[ 14  44 -25 -31  -6 -64 -36  11   2 -32  44  20  -9   4   4  -6  19  15
  12 -68 -30  -7  25 -30 -10  -5  16 -15  -7  21   4 -11  13  18  47  15
 -27 -31  10  -7  24]  7
[ -7 -23  17 -42 -31  -2  27  23  39 -58  30 -16  10 -31   0  25 -44  15
 -62 -22 -44  33   8 -33  -5 -24  45 -36  -8 -26   1  56 -20  27 -23   4
  35  -6  -9 -29 -32]  5
[-22  10 -17  39   3  45   7  43   4  20   2  24 -28  58  -7 -26   0 -10
  36 -19  25 -13  15   8   8 -23  13  36  63 -20  34 -13 -27 -34  12  37
 -40 -27  12  -2  30]  1
[-31  33 -47  11   7  27 -11  32  28   1  18   7   7  48  -6 -14  24   7
  10 -10 -14 -15  17  -9  10 -26   4   0  42 -10  27  -7 -17 -41  13  20
 -28 -48   9 -22  20]  0
[-26   0 -67  44  14  13 -24  12  11 -15 -16  -1 -11  31  -7 -11  29   3
  13  22 -26   8  31  -9  15 -30 -31  41  39 -16  11 -53  12 -67  32   5
 -27  -6  19   2  28]  3
[-12  23 -31  25  24 -15  31  23  12  15   4  28 -29  48   6   4  28 -29
   2 -51  17  -6 -58  60 -32  -4  38 -57  36  15  35   6 -47  -1   7 -23
 -39  -7  16 -20  -8]  7
[-38  -3 -11   6   9  31  -9  35  -2 -24 -17  -2  -1  33   6  25  22  16
  40 -25  -4  16  37   9  25 -14  -4  34  45 -10  44 -16  -1  -1   3  11
 -16  -2 -12  -6  47]  7
[ 10  55 -42  -6   2 -35 -26   0   7 -30  50  18 -27  25  -9 -18  -2  -5
  26 -54 -33   0   8 -17  -1   4  19  10 -14  14   2  38  18 -14  45  -1
 -12 -23  10   8  16]  5
[-19   5   4 -13 -22   5   2  30   8 -14  27  15  -3  25  -6 -14  -5   4
  15   0  23   7  30 -24   7 -15  14   4  46 -18  28   2 -23 -23  12  15
 -25 -33 -13 -16  16]  5
[ 16  43 -74  12  -2 -38   3  11  13 -22 -10  -5  23  24  20  22  23 -38
  -8 -76 -23 -12 -34  66  -2 -17 -16 -45  33   8  13  30 -43  41  17 -32
 -59   2  20 -34  -7]  4
[-19 -53  23   0 -35 -24  11  16   6 -59  40 -31   3 -38 -25   7 -64  52
  -3  24  15  32   2 -44  -6 -18  19 -26   0 -28  -1   7  -5  11   5  -8
  43 -30 -34   3 -37]  5
[ 12  32 -20   7  -3  -8 -22   5  10 -11  45   2 -22  22  -6 -14 -13 -11
  33 -88  -1   6   2 -10  -4  19  13  -1   0   4  12  31   5   3  18   9
 -24 -20 -11  16  14]  2
[ -8 -32   5  -8 -42  12  -5  22  14 -71  30 -20  20 -13 -28  39 -54  45
 -40 -55  31  31  27 -32  -6  -3  44  -4   2 -37   8  32  -5  15 -18  -2
  29 -21 -55   6 -25]  3
[ -13   19   -2   35   33  -34   18   15    6    0    8    0  -33   26
  -19   16   19   -8   11 -101   50  -20  -36   73  -42   10   19  -69
   26   10   45   56  -26   38    1  -11  -25   -1   10    5  -26]  0
[-18 -32  21 -27 -39 -17   6  33  17 -65  23  -1  19 -15  -9  37 -47  20
 -65 -71  24  19  -1 -28   5  -1  72  -7  11 -30  15  29 -24  33 -28   0
  19  -5 -27  10 -35]  2
[  6 -21  17 -19  -7 -41   8  40   5 -27  -5   2 -15 -36 -19  23  -8  16
 -56   7 -18  -9  -5  -9 -11 -34  40  11   8 -20  -8   8  -1  64  10  28
   5  10  28 -15   3]  6
[ -5 -41  31 -28 -38   0  11  14  42  19   0  -8   4 -14  11  27  24  -2
  -4 -11  48 -12   5  -9  35 -40   9 -21  20  17  22  17 -16  -2 -11  23
 -61   2  -8  -5   8]  6
[-15 -41  55 -17 -39   6  -1  13  -5 -55  40 -12  12 -20 -32  20 -53  47
   1   1  32  32  32 -36 -22 -10  39 -15 -21 -24  15   5   6  36  -4  -1
  46 -29 -58   7 -19]  7
[-30 -20  13  35   0  54  10  30   5  11   2  16 -18  31  -3  -3  -9  10
  31 -15  37  15  24  -8  15 -18   8   5  43 -22  46 -16 -24 -25  -6  29
 -32 -23  -9 -23  18]  7
[  5  -4   6  20  -5   8  -7  35  14  -8  10  11 -19  -9 -39  23 -24  25
 -42 -14  50  15  -1   8 -34 -37  53  -4  35 -61  14  21 -12  50  10  52
 -10 -23 -22 -40  22]  7
[ -8 -32  45 -36 -19 -12 -29  32   0 -35  20 -13   7 -50 -28  -1 -54  49
 -27 -16  14  27  38 -56 -21  -6  27 -34 -38 -35   8  11   6   7 -13   0
  56 -31 -30 -12 -36]  6
[-20 -31 -11 -43 -28 -13  -2  22  51 -20   1 -32  12 -18  30  28  19  47
   1   8 -20 -14 -15   3  28 -24 -11 -18 -18  26  -7  10   2 -55  -3  -8
 -35 -17  19  17  -3]  3
[-26 -56   4   6 -21  18 -10   6  39  -3  14  19 -17 -19  17  42  19  31
   3  -9  44  -7 -19   8  15 -13 -14 -31  10   8  20  -5 -10 -60   3 -13
 -25 -19  -7  15  -5]  8
[ -8 -30  14 -47  -4 -29 -19  41  41  11   1 -33 -12 -16  15  51  42  48
   6 -46  32 -33  35 -15   6 -34 -12 -21  20  15  15  40  13  -2   0  10
 -49 -35 -19  17  18]  3
[ -4 -26  17 -50 -29 -23  -6  35  31 -59  60 -15  13 -23 -28  13 -28  62
 -37 -42   2  25   8 -49 -12 -10  51 -43 -10  -6   5  23  -9  -2  -4   7
  37 -28 -20  -8 -39]  3
[-30   8 -15  10  10  50   4  20   5   5   0 -10   8  55  -7 -19   8 -18
  20 -14   8   9  39 -14  20 -23  -9  44  49 -19  26   1  -6 -36  -1  28
 -36 -22 -31 -13  44]  3
[  9  42 -29   4  51 -67  17   5  11 -14  -1  14 -17  17  -7  29  43 -31
 -23 -79  -9   5 -25  48 -26  11  13 -62  36  31  30  30  -8  24  25 -37
 -28  11  13 -19 -38]  5
[-17 -18  46 -42 -29 -48  29  37  32 -66  29   0  21 -33  -2  42 -44  45
 -86 -52  -5  13   4 -32 -22  -7  64 -31  -6  -9  17  42  -2  16 -12  28
  41 -26 -20 -14 -38]  1
[-17   0  12  -4 -33   1  50  37  29 -23  10  -3  -4   5  -8  14 -16   0
 -35  58 -22 -10 -14  -6  20 -37  55  62  72 -29 -15  -5 -13  22  12  53
 -25  -5  -1   3  40]  5
[-28 -35  -2 -31 -11  38 -16  19  33  17  13  25 -12   2   5  33  33   0
  46  -3  36  -9  12   9 -10 -22 -12  -4  32  -3  20   0  -7 -45   7 -25
 -20 -35 -46 -13   5]  1
[-36  -7 -12  38   6  47   8  21  -8  16  11 -14 -41  39  -2 -32  -3 -31
  37  -9  32  23 -18 -14   1 -20  21  -9  59 -20  44 -22 -28 -54  -3  -2
 -25 -25   0  -5  21]  8
[  9  25 -49 -31  -8 -64 -43  25  19 -42  28 -17 -15   6   7   5  23  36
   2 -88 -14 -17  32 -33 -11 -15  18 -10  -6   0  11  11   8   7  20   7
 -50 -34  24  -4  10]  3
[ 17  18  13   0  13 -42 -19 -12 -11  -1  23  -2 -16 -13 -31 -36  -4 -10
  20 -40  22   2  37 -33 -18 -15 -10 -37   0   6  15  -6  15  30  28   9
 -27 -13 -22 -24  -1]  4
[-16  -4 -37   0 -19  18 -23  20  26 -20  17   4 -10  37  -7   2  24  14
   7 -12  12   4  14 -21  21 -32  26  26  41  -3  28 -27 -11 -35  15  16
 -50 -23  31  -2   5]  1
[  3  21 -34  31  27 -48  30   9  25   2 -11  -5  -3  24 -17  19  43 -16
 -16 -45  13 -16 -26  66 -16   0  -3 -61  52  33  32   6 -19  46  23 -10
 -65  10  22 -17 -20]  0
[-13   3 -45  11  10 -30  12   3  11 -25   9  -8  -7  30  -7  17  23 -23
  -7 -50   7   5 -50  43 -31  -1  21 -68  -1  31  24  -7 -19  33  18 -51
 -35 -16  -5 -16  -9]  7
[ -6  -1  24 -36 -41 -16 -15  32  25 -67  37   5  28 -20  -5  43 -25  40
 -31 -91   7   7  45 -32  -7 -13  42 -20 -12 -23  22  32  -1  18 -13  18
  18 -24 -49   7 -19]  6
[-21 -21   2 -20 -29 -43  14  36  59 -57  30  -3 -20 -38 -20  35 -10  50
 -87 -21   6  -7 -19  -7 -26 -26  70  -6  35 -38  -8  29  -6  14   4  41
  -4 -27   9  -5   1]  2
[  8  28  -9  -1  -4  -1  -6  28  10 -33   1   2  -9  15 -26  17   2  26
 -42 -29  16  -8  19   2  -4 -34  61  34  31 -42   7  26  -1  40  -6  47
 -14  -9   2   6  26]  6
[-38 -46   2 -14 -39   0  12   5  50 -18  11   2 -10 -15   9  39  37  13
 -14  -3  29 -20   2  -5  15 -13  -5 -14  30  25  11   1   5 -45   7  -5
 -38 -18  -6  18  13]  2
[-18 -29   9 -22 -37  16  20 -22  26  -7  -8   0   9 -24  22  33  14   0
   8  23  38  -4   1   9   9   2 -11 -20  16   0  -3  19  -8 -32 -21 -27
  -4  -2 -40  -7   7]  5
[  9  15   7 -13 -18 -26  -6  26  -4 -39   0  21 -13  -9 -15  30 -10  37
 -32  -7  16 -25  13  -3 -18 -28  65  34  -1 -40  -8  27   4  42  -7  24
  23  -2  -2  20   9]  6
[-28 -26 -19  11   2   7  -7  33  27 -39  20  28 -39  -9 -33  25  -5  37
 -61  -6   7 -10 -23   0 -19 -33  53  11  28 -39  -4   2 -10   9   9  23
  19 -14  12   0  12]  8
[  32   30  -35   -2   14  -63  -45   -4  -12  -38   14   14  -12   -7
   -7    1   13   21  -21 -109    7  -11   50  -29  -30   13   16    9
    0   -5   11    4   34   28   33   14  -12  -14   -2    2   16]  1
[-33   1 -18  15 -10  33 -14  22   5  -6  12   0 -32  32 -25 -27  -2   5
  32   7  15  15   6  -4   4 -17  19  33  57 -18  16 -16 -12 -47  13  22
  -6 -14  17   5  23]  1
[-21 -25   8 -40 -38  -7 -21  -3  49  -6   6  -6  11  -6  18  53  40  21
 -14  -8  31  -6   5   7  -7 -11 -10  -6  23  13  11   7   5 -37  -1   5
 -42 -16 -19  13   8]  1
[-13  28 -20 -17  13 -45   7  -2  46  10   7 -19   7  23  -8   9  53 -34
 -17 -77  23  -4 -36  51 -18   9  19 -94  33  39  38  11 -33  14  -1 -24
 -67   0  13 -26 -35]  0
[-11 -29  11 -30 -12 -18  27  36  36 -35   9 -15  -4 -38 -12  -1 -20  42
 -62   1   5  -8 -18 -22   4 -45  66 -20  12 -24   2  16 -18  23 -14  23
  -7 -18   5 -34   3]  4
[-18 -18  50 -28 -28   1  -6  49  12 -50  29   7  -2 -20 -32  39 -36  64
  -5 -28  27   2  39 -30  -3 -26  47 -38 -13 -12  33  35   2  28 -13  15
  37 -17 -26  19 -37]  0
[-31  24 -24  30  -2  30  22  22   9 -14   1  21  -3  45  -3 -17  -4 -11
  23  -7   9   6  26  16  23 -23   2  23  74 -31  32   6 -40 -30   4  11
 -16 -27 -12 -26  30]  4
[-33 -31  -2 -13 -25  12  -8   8  48 -16  25   9   1  -5   3  52  17   9
  -1 -19  35   5  -4  12  -5 -13  -1 -28  27  -5  22  16  -9 -28   5 -18
   0 -30 -54  -2   9]  8
[ 15  20 -13  11  10 -69 -38  10   0 -15  25 -20 -22  -2  -7 -12  20  14
  10 -63  -3 -12  49 -39 -11 -25  -5  -6   9   0  24  16  23  16  44  14
 -18 -26  10   8  24]  4
[-11  -7   5 -21 -46 -23   1  14  25 -42  14  19  10 -13 -14  15  -3  38
 -52  52   2 -25   6  -9  -2 -37  51  32   8 -27 -14  -6  -2  19   9  42
   0  -1  15  14  20]  0
[  6   4  -5  -9 -23 -12  -9  28  13 -47  19   4 -12 -12 -30  29 -24  35
 -43 -10  17   4  -3  -9  -5 -14  59  19  22 -36  -6  26  -2  37   7  22
   2 -10  -3   3   6]  5
[  9  37 -26 -16  -5 -36 -74 -15   3 -11  42 -11 -19   2 -19  -3  23  -8
  10 -97   7   9  15 -29  -7  13 -15 -30  -2  20   8  28  10   5  28  -7
 -18 -16  11  -8   6]  4
[-36  -5 -34  18 -36  42  -1  19  27 -21  32  -4  -6  19 -23 -23 -22  14
  15  21  21  -4 -15 -22  39 -32  37  10  28 -11   5 -21 -19 -36  11  21
 -29 -47   1   1  21]  0
[ -5  -7 -37  10  18 -58  26  35   1 -21   4   7 -28   6  -1  12  20   2
 -19 -70  33 -10 -54  46 -34   8   5 -92  24  24  25  18 -41  13  14 -32
 -20 -19  23 -25 -14]  3
[-15  22 -48  -1 -17 -11  -9   0  22 -38   0  -6  13  35  25   9  40 -10
 -23 -26 -38  -9  40 -11  18 -10  11  46  36 -11  16   0  -5 -30  11  -2
 -36  -7  40   1  20]  5
[-12 -40   6 -34 -14   4 -13   0  48   7  -2 -18  -5 -16  26  53  57  11
 -32 -47  39 -13  -2 -26  12 -19   8 -27  22  31  22  -6  13 -32 -12   5
 -56 -21 -10   8  11]  1
[-21  -5  -1   5   2 -47  36 -12  11 -28  11  10  -9  10   4 -10  16 -16
 -26 -34  14 -10 -23  29 -24  21  -2 -68   7  34  15   0 -23  -8   9 -27
 -13  -4   7   4 -10]  5
[ -6 -29  24 -12 -19 -49   7  27  37 -47  -2  -2   8 -39 -14  41  -5  69
 -73  60  -3 -25  -3 -13   6 -57  45  22  -8 -20 -10  -6  18  19  14  34
   1 -10  14  17   0]  4
[-31  14 -48  28   2  44   0  32  18 -14  -4  20  -3  34  -2 -11  11  24
  10  -1 -11  -3  37   5   7 -47  -5  14  44 -25  23 -12  -8 -52  22  26
 -38 -34  -1 -22  38]  7
[-17 -47   6 -22  -6 -25   2  31  19 -38   3 -18  -8 -28 -18  15   3  43
 -38  50 -34  -9  11 -26  -4 -61  14  28   3 -26 -18 -13   8  19  11  29
   1   1  35  -9  -7]  3
[   9   19  -15   21    5  -51  -30   27  -11  -22   32   25  -23    9
   -2    8    3   20    0 -114   16  -18   16   -8  -19  -10   21  -16
   -1    0   24   23    2   28   37   25  -13  -20   10   10   16]  7
[ -4  -8 -25  39 -16  69   4  34   5 -21 -12  32   3  37 -16  11   6  -9
  14  -5  36  -3  31  21  27 -42  24  56  50 -31  40 -33  -9  -5  20  36
 -54 -10   2 -12  36]  1
[-10 -16 -27  -9 -31   1 -11   0  53   0  -5   1  22  -5  11  48  44  -4
 -15 -21  26 -17  18  13  27 -49 -28  -7  27   9  11  22   1 -19  15  14
 -68 -13 -25 -12  22]  6
[-27 -34  23 -16 -13  17 -14 -12  21  12   5   9   0 -41  -3  22  33  -4
  18 -11  77  10   5   1   1  -2 -17 -32  46  -3  16  -8   8 -72   9 -14
 -18  -9 -59 -11   8]  5
[-38 -24 -11   7 -27  29  25  16   0 -43  10  38  15  27  -1 -20 -11  38
  -9  19  21  -6  13   5   6 -17  27  20  10 -14  19 -11 -22 -45   4   9
  -5 -19   2 -14  22]  7
[ -7 -11 -13  10 -14   2  14  36  13 -37  22  11 -29  -8 -26  11 -30  37
 -57 -39  32 -11 -31  -6 -15 -21  85  12  14 -32  -3  36  -6  -2  -1  14
  -3 -27  -9  15   3]  6
[-29  12  -1  21   1  22  17  27  10   1  -2  45 -24  48  -2  -9  14  -3
  14 -13  24 -11  48 -12   8 -22  23  41  72 -21  39 -25 -18 -35   3  43
 -20 -17  -4  -4  31]  1
[-19   0 -37   9 -19  20   8  44  15 -37  21  34  -8  36 -13   7  -6  18
 -18 -58  46  -1   6  -3   2 -27  51  -9  56 -18  38   1 -37 -20   6  12
 -25 -42 -10 -12   6]  1
[-10 -42   3   4 -29   2  28  44  22 -46  15  10 -15 -19 -40  20 -29  30
 -65  41  20  -1   6 -19 -13 -44  58  18  32 -47  -9  -9 -13  33  11  34
  13 -26 -10 -19  15]  3
[ -1   9  11 -16  13 -40  -5   5  -5 -31  49  19 -29   9 -20  -7  10   7
  26 -64   2 -18  33 -26 -18  -8   3 -22 -11  23  17  26  19  23  28  -3
 -11 -31   1  11 -18]  2
[ -9  18 -19  -9 -27 -33 -32  10  10 -41  46  24 -19  -1 -10 -15 -15  12
 -22 -68   7  -7  17 -27 -19  12  45 -15 -10 -15  11  10  -8  -6  19   8
   7 -33   6   8  12]  0
[-16  -9 -25   9  -9  -3  18  32   2 -28  -3  -6  12  25  -4 -35  -7  16
 -15  -4  38   2  28 -20  -1 -39  27 -11  23 -27  34 -17 -18 -39   3  16
 -27 -33 -12 -18  27]  3
[-25 -38  -2   0 -28  -8   1   5  43  12  -5 -11  -3 -12  45  45  44  -3
 -18  -6  25 -32  -8 -11  19 -38  -7 -26  28  10  13 -17 -10 -47  -2  -5
 -39 -28   1  26  16]  8
